Below is a small trained network, with its code and all its weights. Each question gives an input and a target symbol and asks what happens when units are switched off, that is, made to give their printed mean instead of their output.

import numpy as np


def w(rows, s, z=0):
    codes = np.array(rows[::2]) - 128.0
    scale = np.full(codes.shape[1], s)
    scale[-1] = z or s
    return codes * scale


def f(y):
    return np.maximum(y, 0)


def softmax(a):
    e = np.exp(a - a.max(-1, keepdims=True))
    return e / e.sum(-1, keepdims=True)


def log_softmax(a):
    a = a - a.max(-1, keepdims=True)
    return a - np.log(np.exp(a).sum(-1, keepdims=True))


def net(x, mask):
    ids = ['αβγδεζηλμπστω'.index(c) for c in x.split()]
    T = len(ids)
    res = E[ids] + P[:T]
    u = 0
    for l in range(2):
        r = res
        for j in range(2):
            rows = slice(2 * j, 2 * j + 2)
            q, k, v = (r @ M[l][rows].T for M in (Q, K, V))
            z = softmax(np.where(np.tri(T) > 0, q @ k.T / 2**0.5, -1e9)) @ v
            o = O[l][rows]
            res = res + np.where(mask[u + j], z, o[:, -1]) @ o[:, :-1]
        u += 2
        y = f(res @ A[l][:, :-1].T + A[l][:, -1])
        res = res + np.where(mask[u : u + 4], y, B[l][:, -1]) @ B[l][:, :-1]
        u += 4
    return log_softmax(res[-1] @ U[:, :-1].T + U[:, -1])


Q, K, V, O, A, B = {}, {}, {}, {}, {}, {}
E = w([
[150,184,148,92,6,105,100,197,161,113],'α',
[89,51,134,138,143,156,52,109,103,194],'β',
[145,210,171,179,146,54,167,143,199,123],'γ',
[141,236,167,49,7,122,71,147,193,95],'δ',
[138,165,129,142,10,143,117,190,129,74],'ε',
[142,167,147,119,22,121,113,186,149,71],'ζ',
[204,179,190,118,109,135,172,83,70,117],'η',
[179,69,105,62,144,158,206,91,162,85],'λ',
[118,112,171,99,159,94,193,205,108,105],'μ',
[151,185,167,157,194,166,160,144,158,82],'π',
[202,104,76,208,124,169,204,86,170,113],'σ',
[236,96,152,133,167,95,152,156,162,87],'τ',
[119,158,115,93,12,139,114,193,195,73],'ω',
],0.011)
P = w([
[166,165,3,101,138,77,39,159,67,17],'0',
[154,173,115,148,92,139,64,191,86,35],'1',
[138,159,129,136,98,151,84,178,113,60],'2',
[138,134,146,127,97,158,106,168,139,79],'3',
[142,134,164,117,98,163,125,155,155,112],'4',
[137,121,178,113,95,161,146,143,165,135],'5',
[136,115,195,107,103,161,164,140,184,158],'6',
[142,100,211,104,99,163,199,132,187,178],'7',
[148,96,234,99,108,158,206,117,202,207],'8',
[140,113,219,87,103,160,208,121,199,223],'9',
],0.0061)
Q[0] = w([
[138,150,136,111,60,146,122,156,163,108],'L0H0',
[135,128,113,140,178,108,146,127,93,116],'L0H0',
[144,145,144,121,120,113,143,154,139,96],'L0H1',
[126,136,168,58,3,139,122,197,186,126],'L0H1',
],0.015)
K[0] = w([
[158,119,206,143,204,115,217,100,153,196],'L0H0',
[138,168,71,111,68,79,122,208,155,44],'L0H0',
[166,126,187,64,105,63,205,127,196,154],'L0H1',
[124,65,246,160,248,142,216,88,154,255],'L0H1',
],0.0073)
V[0] = w([
[247,176,132,50,24,101,134,78,102,89],'L0H0',
[43,111,54,73,73,24,79,230,190,137],'L0H0',
[160,247,133,229,127,70,113,84,253,123],'L0H1',
[114,99,92,117,91,248,31,8,134,165],'L0H1',
],0.0058)
O[0] = w([
[233,131,76,132,120,97,87,26,5,91,174],'L0H0',
[29,133,47,139,208,33,50,171,155,30,204],'L0H0',
[219,234,115,205,216,78,70,154,135,225,5],'L0H1',
[159,127,157,142,95,233,3,6,214,69,202],'L0H1',
],0.0053,0.0019)
A[0] = w([
[103,92,69,173,196,113,82,110,2,175,126],'L0N0',
[65,71,148,142,153,167,92,105,120,175,215],'L0N1',
[134,103,139,74,92,125,180,162,114,107,156],'L0N2',
[198,169,153,163,120,145,126,140,153,138,254],'L0N3',
],0.0087,0.0022)
B[0] = w([
[202,85,181,150,111,85,114,237,1,125,178],'L0N0',
[110,96,163,113,127,174,100,135,166,164,254],'L0N1',
[128,129,146,87,155,148,158,124,104,90,226],'L0N2',
[200,147,164,123,120,159,126,160,139,110,227],'L0N3',
],0.0098,0.0051)
Q[1] = w([
[254,193,134,91,100,140,241,125,161,124],'L1H0',
[39,157,20,157,239,51,198,75,85,172],'L1H0',
[153,160,115,144,147,124,181,93,129,38],'L1H1',
[167,76,141,183,116,129,125,209,68,63],'L1H1',
],0.0065)
K[1] = w([
[161,172,167,151,230,152,254,75,181,119],'L1H0',
[121,218,69,120,92,106,77,181,142,7],'L1H0',
[114,38,178,144,147,148,35,168,92,226],'L1H1',
[140,33,93,213,221,119,223,90,118,92],'L1H1',
],0.0056)
V[1] = w([
[113,107,229,130,109,165,80,163,105,254],'L1H0',
[134,60,75,251,96,149,163,122,168,179],'L1H0',
[110,35,104,155,188,163,121,131,107,137],'L1H1',
[92,198,133,118,67,91,116,125,125,128],'L1H1',
],0.0058)
O[1] = w([
[117,108,235,163,106,84,67,152,83,63,254],'L1H0',
[144,53,2,169,44,100,92,173,166,110,91],'L1H0',
[187,143,135,130,110,97,148,140,81,109,118],'L1H1',
[70,162,104,156,137,168,74,83,136,159,120],'L1H1',
],0.0062,0.008)
A[1] = w([
[190,141,121,137,72,1,105,187,18,90,140],'L1N0',
[127,170,89,142,105,140,134,193,215,108,243],'L1N1',
[161,107,107,128,173,79,163,125,36,160,62],'L1N2',
[152,160,81,84,211,172,124,77,184,94,254],'L1N3',
],0.0063,0.0029)
B[1] = w([
[113,59,79,127,63,11,194,2,174,121,255],'L1N0',
[171,27,63,138,159,96,122,243,136,111,185],'L1N1',
[109,161,136,143,125,255,85,169,178,181,164],'L1N2',
[192,57,110,22,235,114,98,130,127,75,161],'L1N3',
],0.0062,0.0072)
U = w([
[97,147,86,172,116,147,142,90,114,137,130],'α',
[170,89,48,163,83,194,138,137,150,183,51],'β',
[153,183,155,159,82,187,154,37,79,155,57],'γ',
[90,151,97,137,114,94,131,71,160,168,89],'δ',
[131,168,124,118,173,114,78,69,143,132,3],'ε',
[25,147,136,87,131,116,195,145,93,145,118],'ζ',
[97,106,130,59,147,217,128,80,214,171,164],'η',
[68,98,152,157,83,124,92,111,151,94,125],'λ',
[97,145,99,154,128,138,138,86,138,138,81],'μ',
[165,159,175,151,165,187,102,254,28,113,164],'π',
[183,100,136,107,137,66,149,143,89,83,241],'σ',
[90,113,59,121,166,123,108,146,150,128,36],'τ',
[113,169,127,183,145,57,128,162,196,197,95],'ω',
],0.0074,0.0039)

Each question gives the input, a string of symbols that net reads in full, and the target symbol t.
The units are the heads (2 rows each of Q, K, V and O) and the neurons (one row each of A and B). Each row of codes is followed by its name. A weight is (code - 128) times the scale printed after its matrix; where a second scale follows, it is the last column's (O, A, B and U).
mask holds one flag per unit, layer by layer, with each layer's heads first. A switched-off unit (its flag False) gives its mean, the last column of its rows in O or B, instead of its output. The means were averaged over made-up inputs and are rounded, as every weight is.
A unit's drop is (log p(t) with every unit on - log p(t) with that unit switched off) / (log p(t) with every unit on - log p(t) with every unit switched off).
The circuit of an input: a set's keep is (log p(t) with only the set's units on - log p(t) with every unit switched off) / (log p(t) with every unit on - log p(t) with every unit switched off). Starting from all 12 units, units are removed one at a time, each time the one whose removal leaves the highest keep (on an exact tie, the one counted first), for as long as the keep stays at least 0.8.
units of the circuit, in order: the units of the circuit, biggest drop first
top k neurons in layer l: the k neurons of layer l with the biggest drops, biggest first
heads that matter: for each layer, one digit per head in row order, 1 if its drop is at least 0.15 and else 0, layers parted by /
drop when u is switched off: that unit's drop, to one decimal
input β μ β β ε δ π ω γ δ, target ω: units of the circuit, in order	(L0H1)
input β σ ω β β η, target γ: heads that matter	10 / 00
input γ β δ π β π α, target π: heads that matter	11 / 11
input α β γ τ β μ δ σ α, target β: units of the circuit, in order	(L1H0 L0H0)
input δ ε δ β β, target π: heads that matter	11 / 11
input α β η δ η, target γ: units of the circuit, in order	(L0H0 L1N1 L1H0)
input β δ β β η π ω, target π: heads that matter	10 / 10
input β η β β δ β π ω σ δ, target π: units of the circuit, in order	(L1N0 L0H0)
input ω γ μ ω δ ζ, target ζ: heads that matter	01 / 10
input ω ζ δ δ δ α π γ, target ω: heads that matter	01 / 00
input π γ ζ τ β β β β α, target λ: heads that matter	01 / 10
input δ δ δ, target ε: units of the circuit, in order	(L0H0 L1H0 L1H1 L0H1)
input ζ η ω β ω τ η ω η π, target π: heads that matter	01 / 10
input ζ σ ω, target β: heads that matter	00 / 10
input μ β σ, target β: heads that matter	10 / 10
input β δ δ η δ, target γ: heads that matter	10 / 00
input δ ζ η δ, target γ: units of the circuit, in order	(L0H0)
input ε ω η μ π ω β β ω β, target λ: top 3 neurons in layer 0	(L0N1 L0N2 L0N3)
input β τ β δ β β, target η: top 2 neurons in layer 0	(L0N0 L0N1)
input β β ε δ δ ζ β λ δ α, target η: top 2 neurons in layer 0	(L0N0 L0N2)
input β σ γ, target ω: top neuron in layer 1	(L1N0)
input ε β δ β δ μ δ, target ζ: top 2 neurons in layer 0	(L0N2 L0N3)
input β ε α γ ω α σ, target β: top 2 neurons in layer 0	(L0N2 L0N3)
input δ σ ω δ, target π: top 2 neurons in layer 0	(L0N3 L0N0)
input ε β ω μ β γ μ δ α, target ζ: drop when L0N1 is switched off	0.1
input β β δ μ ε, target ζ: drop when L0N2 is switched off	0.2
input α γ ζ β β, target π: drop when L0N1 is switched off	0.7
input δ π ζ β β τ β π ω, target π: drop when L1H0 is switched off	0.0
